How the items are linked:
dj fi hn
dj di lp
hs fi gg
hs di fj
lp fi sf
lp di cm
qm fi fm
qm di dz
tq fi rt
tq di cc
qg fi jn
qg di rd
cc fi zm
cc di lg
qf fi mn
qf di zj
fq fi rg
fq di cd
bh fi dq
bh di qp
sf fi sd
sf di lp
fj fi hr
fj di nb
sg fi jr
sg di qq
lm fi lp
lm di mn
pr fi sf
pr di mz
md fi cr
md di tp
pj fi ph
pj di qh
lq fi br
lq di dj
mm fi cj
mm di ll
lj fi cd
lj di pb
fb fi sd
fb di ms
pz fi hf
pz di mz
zm fi qq
zm di hf
hr fi hs
hr di nb
gf fi mb
gf di gp
mz fi qh
mz di sg
gl fi gf
gl di lm
pb fi sr
pb di hs
hd fi mz
hd di bt
cd fi gg
cd di sr
lg fi hf
lg di qg
gm fi ll
gm di pj
zb fi nb
zb di fq
ms fi lc
ms di sf
sm fi nj
sm di jn
qq fi lg
qq di fg
nf fi zc
nf di md
bs fi hc
bs di zm
jj fi bs
jj di cc
ff fi hz
ff di nr
nh fi ht
nh di mb
nr fi lm
nr di sn
dm fi hd
dm di fb
ml fi mf
ml di nf
ll fi cc
ll di ph
pc fi dz
pc di zc
rd fi bn
rd di zl
ch fi bq
ch di rt
cm fi cz
cm di lq
zf fi md
zf di zj
bq fi dj
bq di mm
cn fi qq
cn di bh
hj fi rd
hj di tq
hc fi qh
hc di jj
gp fi qf
gp di hd
cz fi lp
cz di br
fd fi hc
fd di cz
ph fi gm
ph di pz
rf fi qn
rf di ht
tp fi zf
tp di gp
qh fi zj
qh di ll
rt fi fd
rt di sm
nj fi cn
nj di bn
sn fi mn
sn di mf
bt fi dm
bt di lc
mn fi nr
mn di gn
ht fi nm
ht di ff
sd fi ms
sd di lp
zl fi hj
zl di jr
hl fi rg
hl di cd
qn fi lb
qn di lb
cr fi nf
cr di zf
sl fi dq
sl di ht
lc fi fb
lc di sd
hn fi lq
hn di hd
gn fi sn
gn di lm
zc fi ml
zc di sn
rg fi zb
rg di zc
dn fi mz
dn di fd
fg fi sg
fg di cn
zj fi gp
zj di lc
lb fi pc
lb di rf
jr fi qg
jr di fg
bn fi cc
bn di rd
dz fi sr
dz di mf
hf fi cc
hf di lj
fm fi fq
fm di fg
tg fi qg
tg di hj
nb fi cn
nb di rg
dq fi cn
dq di hl
mb fi ff
mb di mn
nm fi rf
nm di nh
gg fi pb
gg di hr
cj fi bq
cj di hd
sr fi jn
sr di gg
br fi gn
br di hn
hz fi gl
hz di nr
mf fi gn
mf di nm
jn fi lg
jn di tg
qp fi hl
qp di lj

In the rows, 63 stands for zero.

The rows follow the links: the fewer symbols apart two items are, the more alike their rows tend to be.

Each row is also shifted at random along 10 hidden directions that mean nothing.

Some items, each with a row of numbers:
sm: 61 41 72 84 57 59 71 54 77 87 82 69 79 71 89 87 63 69 85 84 73 79 56 67 67 56 86 56 59 73 60 80 61 68 73 45 74 52 68 48 91 70 58 54
dm: 69 51 60 85 75 50 75 69 56 43 72 57 61 68 71 54 80 46 50 62 76 72 75 56 64 67 50 59 64 57 79 52 74 67 47 73 70 42 70 38 41 44 80 25
sn: 64 69 81 49 54 75 50 57 56 74 51 51 85 46 71 55 71 46 61 67 56 99 77 54 55 38 83 52 52 89 51 92 54 52 50 30 58 70 48 56 47 62 58 76
bn: 63 56 77 72 61 87 71 46 69 60 66 45 67 57 63 55 65 70 80 57 58 85 81 67 60 61 51 53 79 78 55 100 50 55 44 49 67 45 59 71 63 63 43 58
mn: 63 75 70 51 67 54 48 50 63 51 68 73 68 58 50 54 70 55 54 70 73 57 61 68 58 57 61 59 59 67 81 53 76 84 59 51 70 72 69 51 57 64 65 79
fg: 60 60 64 57 61 71 70 66 53 70 72 69 75 64 61 64 82 53 56 55 50 65 72 67 53 67 50 63 69 51 72 69 55 66 59 62 44 44 73 67 58 60 54 59
bq: 64 54 59 73 73 66 72 66 60 63 68 53 68 60 72 69 73 55 56 57 61 52 56 65 75 75 64 69 54 70 65 67 70 29 47 53 68 61 60 56 44 59 71 59
rf: 61 65 63 54 67 69 50 57 61 49 64 59 58 50 49 56 57 52 57 59 65 40 78 71 61 69 50 46 82 62 55 61 74 53 44 70 59 64 53 59 63 69 61 54
tp: 78 51 70 69 64 49 63 53 71 77 62 66 58 71 62 66 57 58 71 80 65 70 70 71 60 50 82 59 71 45 67 57 74 77 73 60 59 56 65 32 85 46 58 41
dz: 60 82 56 49 70 82 54 70 56 69 55 69 57 66 69 59 79 78 78 59 67 40 63 60 59 63 70 57 61 80 50 59 60 46 46 50 51 83 59 55 37 78 49 81
hn: 64 57 51 75 80 48 72 64 66 49 70 39 55 67 57 55 38 51 40 65 68 73 66 52 72 75 56 61 58 70 81 57 87 57 48 61 80 47 64 51 48 28 70 18
ms: 68 51 76 61 57 79 55 57 53 56 49 65 59 73 61 73 54 60 75 75 64 58 77 65 67 52 61 68 80 68 24 62 55 57 56 57 81 58 51 59 79 88 68 77
bs: 61 78 76 34 45 90 49 44 53 64 51 86 58 52 43 73 81 75 74 43 33 18 76 80 71 69 49 78 84 49 47 74 42 49 51 62 49 58 59 84 62 101 53 106
hs: 55 70 62 58 57 76 61 59 56 44 54 52 43 63 51 35 51 73 62 62 75 74 88 70 58 57 55 55 84 65 57 55 49 70 44 76 65 67 49 85 80 73 45 72
pc: 64 79 67 46 68 74 53 55 70 54 53 67 51 58 47 49 39 66 69 73 61 45 67 73 51 67 71 46 61 77 65 68 77 64 58 48 54 83 55 52 53 53 48 67
ml: 71 55 55 62 74 43 58 59 73 72 66 56 52 76 55 73 31 58 64 72 65 46 64 61 63 53 71 48 82 53 53 55 81 60 70 53 66 45 59 19 80 31 61 1
jr: 62 71 63 73 67 49 78 66 75 65 77 72 60 92 65 64 64 60 108 57 86 60 55 42 57 84 69 50 63 46 80 56 79 92 71 57 46 63 94 45 65 19 40 21
gm: 62 69 76 59 53 75 65 50 73 58 58 77 56 50 63 62 81 60 78 44 52 35 69 71 67 76 56 73 80 42 77 71 52 58 58 78 39 60 66 71 61 63 63 75
pj: 62 43 71 65 56 60 63 57 67 77 44 58 64 65 85 80 64 63 86 59 64 59 68 57 74 61 82 61 73 57 30 73 55 50 65 66 68 75 47 70 88 82 69 55
mb: 60 35 54 77 74 41 52 64 50 78 91 64 97 48 94 83 111 49 20 70 70 71 58 69 71 40 62 59 56 75 66 54 64 53 55 64 88 44 57 37 56 101 99 59
lg: 59 55 52 64 70 56 67 63 52 63 67 53 67 77 56 78 58 79 66 53 60 50 50 65 70 67 56 56 60 70 32 70 62 43 64 41 83 61 56 63 67 73 58 45
tg: 62 63 63 84 51 72 71 78 76 86 75 56 72 70 82 85 66 74 101 48 67 71 43 38 71 63 65 70 66 64 44 85 44 45 80 67 56 47 77 69 68 51 61 51
zm: 60 62 67 45 44 43 59 52 46 60 57 71 66 62 45 58 65 52 55 62 56 76 88 71 59 69 75 48 53 42 62 58 69 88 61 59 58 73 59 73 85 70 48 52
hz: 59 68 43 59 85 50 49 65 47 47 62 44 57 64 61 48 88 69 54 51 91 73 72 48 71 64 43 61 72 68 58 36 75 79 36 84 86 82 67 83 56 88 63 67
fq: 57 74 29 52 80 51 64 90 51 61 68 65 50 79 47 67 47 84 34 58 64 34 33 66 64 68 43 79 61 54 58 24 66 61 84 84 72 71 67 81 66 73 72 69
sd: 69 76 57 64 78 69 66 66 57 31 61 64 48 69 45 48 66 67 55 55 66 48 64 59 63 76 35 71 65 67 74 50 70 67 52 70 71 58 73 60 28 55 70 65
nm: 60 70 68 48 69 70 48 59 68 55 51 59 60 61 54 64 42 60 78 65 70 40 55 61 59 66 67 50 68 76 38 65 74 56 61 52 66 91 53 64 66 68 59 73
nb: 56 51 61 71 68 72 75 65 71 57 67 47 68 47 68 43 31 72 14 80 48 101 61 84 47 39 52 58 58 93 81 84 45 62 78 59 79 43 42 73 69 62 74 67
nj: 60 51 46 70 55 35 65 75 36 68 85 52 77 67 56 62 81 52 36 62 71 102 80 63 64 63 61 51 52 45 65 43 72 80 55 81 69 56 69 79 86 74 56 44
cr: 76 67 62 62 77 87 61 54 75 70 53 57 43 66 56 65 63 87 82 58 54 36 62 69 67 57 50 76 95 59 51 68 59 47 56 67 60 55 63 55 58 66 53 68

From each start, follow one symbol. Which item do you reach?
Answer with the item's name.
---
63 67 66 64 54 55 72 66 60 51 66 58 67 43 46 50 53 47 35 59 48 74 60 74 65 75 63 68 40 54 87 68 69 56 68 69 54 70 59 82 58 45 70 74
di	ll
---
62 48 67 71 65 64 72 58 64 70 54 58 75 46 89 63 87 71 52 64 55 81 61 72 68 61 75 66 42 78 66 84 56 51 59 58 73 78 51 74 52 89 74 82
fi	cc
---
65 55 83 62 57 72 61 49 56 56 59 65 70 65 70 63 69 38 68 74 63 73 93 61 63 58 72 55 68 72 64 72 67 60 37 35 66 44 60 33 52 53 62 48
di	cm
---
69 63 68 64 68 50 65 60 56 30 60 65 55 71 40 47 41 49 46 79 69 70 71 70 56 66 57 55 53 62 71 51 79 84 67 57 76 62 62 48 61 46 70 51
fi	sd
---
62 70 75 56 43 73 46 49 59 63 81 70 75 37 52 60 81 32 38 52 48 66 89 66 64 48 43 67 89 50 87 70 53 62 44 72 45 17 65 52 59 51 69 58
fi	sn
---
59 79 58 44 55 59 57 73 55 72 68 82 65 69 46 70 46 57 50 70 52 43 52 70 51 60 71 60 51 55 63 50 64 65 82 52 44 67 64 55 67 54 60 66
di	dz
---
61 72 55 66 60 55 67 63 53 49 86 63 66 61 32 67 61 60 49 42 49 37 50 70 71 78 44 61 54 52 66 67 66 41 63 52 61 45 69 58 50 43 62 46
di	cc
---
62 68 61 58 59 58 67 63 63 68 57 64 63 68 66 75 63 60 78 50 57 55 63 46 76 78 74 65 51 61 59 71 67 50 56 48 60 62 68 57 47 47 61 40
fi	hc
---
77 49 74 71 76 74 67 54 56 66 50 59 72 56 79 64 94 66 62 68 52 67 67 72 64 47 71 67 58 79 44 81 56 34 50 37 72 65 50 38 33 78 73 75
di	lc
---
59 53 76 53 62 61 48 46 49 52 63 54 80 47 57 51 73 40 41 69 69 82 87 73 57 46 61 44 69 73 58 69 68 68 40 49 76 64 46 59 70 80 64 67
fi	hz
---
64 67 50 70 88 65 73 68 86 61 43 54 40 76 79 72 61 98 97 38 71 29 35 43 79 87 51 79 73 65 54 66 62 50 73 78 73 80 71 76 44 61 73 53
fi	zj
---
65 37 65 79 62 41 53 59 59 78 83 64 86 53 87 77 97 44 40 74 76 85 68 64 69 39 66 62 69 58 68 56 63 73 62 74 81 44 62 43 81 86 88 55
di	gp
---
78 64 71 68 90 66 66 58 72 66 44 63 57 82 77 62 80 74 106 69 80 47 49 54 64 63 80 66 61 75 48 60 75 55 59 35 68 93 68 34 39 57 58 69
fi	qf
